Below are the code and all the weights of a small trained network. Each question names an input and a class and asks about switching units off, where a switched-off unit gives its printed mean instead of its output.

import numpy as np


def w(rows, s, z=0):
    codes = np.array(rows[::2]) - 128.0
    scale = np.full(codes.shape[1], s)
    scale[-1] = z or s
    return codes * scale


def norm(h):
    return h / np.sqrt((h * h).mean(-1, keepdims=True) + 1e-5)


def f(y):
    return np.maximum(y, 0)


def log_softmax(a):
    a = a - a.max(-1, keepdims=True)
    return a - np.log(np.exp(a).sum(-1, keepdims=True))


def net(x, mask):
    res = np.array(x, float).reshape(1, 8) / 4 @ E
    u = 0
    for l in range(2):
        y = f(norm(res) @ A[l][:, :-1].T + A[l][:, -1])
        res = res + np.where(mask[u : u + 4], y, B[l][:, -1]) @ B[l][:, :-1]
        u += 4
    return log_softmax(norm(res)[-1] @ U[:, :-1].T + U[:, -1])


A, B = {}, {}
E = w([
[127,128,143,41,126,189,205,178,97,207,57],'x0',
[63,173,111,198,99,128,13,116,188,149,117],'x1',
[186,101,65,128,194,158,128,62,151,43,98],'x2',
[163,214,76,159,81,168,110,201,62,105,178],'x3',
[154,74,109,107,74,107,136,88,193,151,107],'x4',
[141,152,132,168,197,69,157,109,142,128,48],'x5',
[84,171,102,58,185,155,26,141,144,94,56],'x6',
[88,162,159,134,157,138,98,125,162,152,2],'x7',
],0.0088)
A[0] = w([
[107,165,214,136,104,131,104,154,95,193,44,254],'0.n1',
[96,126,158,108,115,206,26,63,180,63,188,113],'0.n2',
[110,78,46,96,81,129,181,96,99,186,184,61],'0.n3',
[250,138,111,130,79,159,182,116,62,1,205,206],'0.n4',
],0.0069,0.0028)
B[0] = w([
[30,167,187,65,176,152,113,153,200,122,152,219],'0.n1',
[69,94,93,77,116,163,41,139,63,16,112,198],'0.n2',
[109,96,214,85,34,71,160,73,123,182,141,183],'0.n3',
[92,245,112,80,143,118,183,114,144,188,176,254],'0.n4',
],0.011,0.0078)
A[1] = w([
[202,144,61,200,134,254,95,146,55,137,77,145],'1.n1',
[229,160,167,169,66,44,156,140,101,199,198,254],'1.n2',
[40,145,122,239,98,45,85,222,151,191,243,219],'1.n3',
[77,151,105,208,187,90,169,59,97,45,32,191],'1.n4',
],0.0066,0.0033)
B[1] = w([
[110,112,83,110,157,7,104,107,125,150,116,141],'1.n1',
[151,124,148,96,152,127,167,110,114,108,224,236],'1.n2',
[146,104,142,99,128,98,152,65,134,102,184,254],'1.n3',
[204,113,119,115,173,88,124,124,184,183,122,203],'1.n4',
],0.018,0.0072)
U = w([
[104,224,77,88,196,250,97,194,60,45,136,38],'0',
[113,149,140,129,134,205,116,251,104,210,71,46],'1',
[77,89,192,178,101,203,209,116,140,167,31,10],'2',
[92,42,93,192,68,214,69,123,90,52,43,2],'3',
[86,111,60,209,66,158,11,120,103,60,139,103],'4',
[171,111,184,50,99,101,195,70,95,146,251,252],'5',
[175,85,91,125,254,89,101,74,192,122,89,160],'6',
],0.0093,0.0046)

Each question gives the input, the list of numbers given to net, and the class t.
The units are the neurons (one row each of A and B). Each row of codes is followed by its name. A weight is (code - 128) times the scale printed after its matrix; where a second scale follows, it is the last column's (A, B and U).
mask holds one flag per neuron, layer by layer. A switched-off neuron (its flag False) gives its mean, the last column of its row in B, instead of its output. The means were averaged over made-up inputs and are rounded, as every weight is.
A unit's drop is (log p(t) with every unit on - log p(t) with that unit switched off) / (log p(t) with every unit on - log p(t) with every unit switched off).
The circuit of an input: a set's keep is (log p(t) with only the set's units on - log p(t) with every unit switched off) / (log p(t) with every unit on - log p(t) with every unit switched off). Starting from all 8 units, units are removed one at a time, each time the one whose removal leaves the highest keep (on an exact tie, the one counted first), for as long as the keep stays at least 0.8.
circuit, biggest first: the units of the circuit, biggest drop first
k most important neurons: the k neurons with the biggest drops, biggest first
k most important neurons of layer l: the k neurons of layer l with the biggest drops, biggest first
drop of u: that unit's drop, to one decimal
input [6,6,-2,3,3,-1,-8,8], class 2: circuit, biggest first	0.n1, 1.n2
input [5,4,-6,-2,-8,1,1,0], class 0: 2 most important neurons	0.n1, 0.n3
input [-1,1,5,-1,2,-4,6,0], class 4: circuit, biggest first	0.n2, 0.n4
input [6,-3,-2,-5,4,3,-1,0], class 2: circuit, biggest first	1.n2, 1.n3, 0.n4
input [-6,-1,-4,-4,-2,-5,6,2], class 3: 2 most important neurons of layer 0	0.n2, 0.n4
input [5,-4,0,2,5,-4,4,1], class 1: circuit, biggest first	1.n3, 1.n2
input [7,3,-6,3,-1,-1,-1,6], class 1: circuit, biggest first	1.n2
input [2,7,-1,1,6,-6,-4,4], class 4: circuit, biggest first	1.n2, 0.n4
input [2,7,-6,1,-4,-3,6,-4], class 0: circuit, biggest first	0.n2, 0.n3
input [6,3,0,1,1,-7,4,-2], class 0: circuit, biggest first	1.n3, 0.n2
input [1,2,5,0,-2,-6,-3,1], class 0: circuit, biggest first	0.n2, 1.n3
input [-3,-5,1,-6,-6,-4,5,6], class 6: 2 most important neurons	1.n4, 0.n4
input [2,-1,-5,-7,-8,6,3,-2], class 6: 2 most important neurons of layer 0	0.n4, 0.n3
input [3,1,-3,5,-8,8,-6,7], class 6: circuit, biggest first	0.n4, 1.n4
input [6,6,3,1,-4,6,-5,8], class 1: circuit, biggest first	1.n3
input [6,-2,0,3,0,6,8,-3], class 0: 2 most important neurons	0.n1, 1.n4
input [-4,0,-1,5,2,-7,5,-3], class 0: 2 most important neurons	0.n2, 0.n4
input [4,-1,6,-2,6,-8,7,-2], class 4: 2 most important neurons	0.n2, 1.n2
input [-2,3,-3,-7,-6,6,-2,1], class 6: 2 most important neurons of layer 1	1.n2, 1.n4
input [5,-3,-1,-3,0,-4,3,6], class 2: most important neuron of layer 1	1.n2
input [-1,0,1,-2,-7,3,-5,3], class 6: 4 most important neurons	0.n4, 1.n4, 1.n2, 0.n3
input [8,0,-2,0,4,5,-8,6], class 2: 2 most important neurons	0.n1, 0.n4
input [-4,6,2,-2,-4,-7,-1,1], class 4: drop of 0.n2	0.3
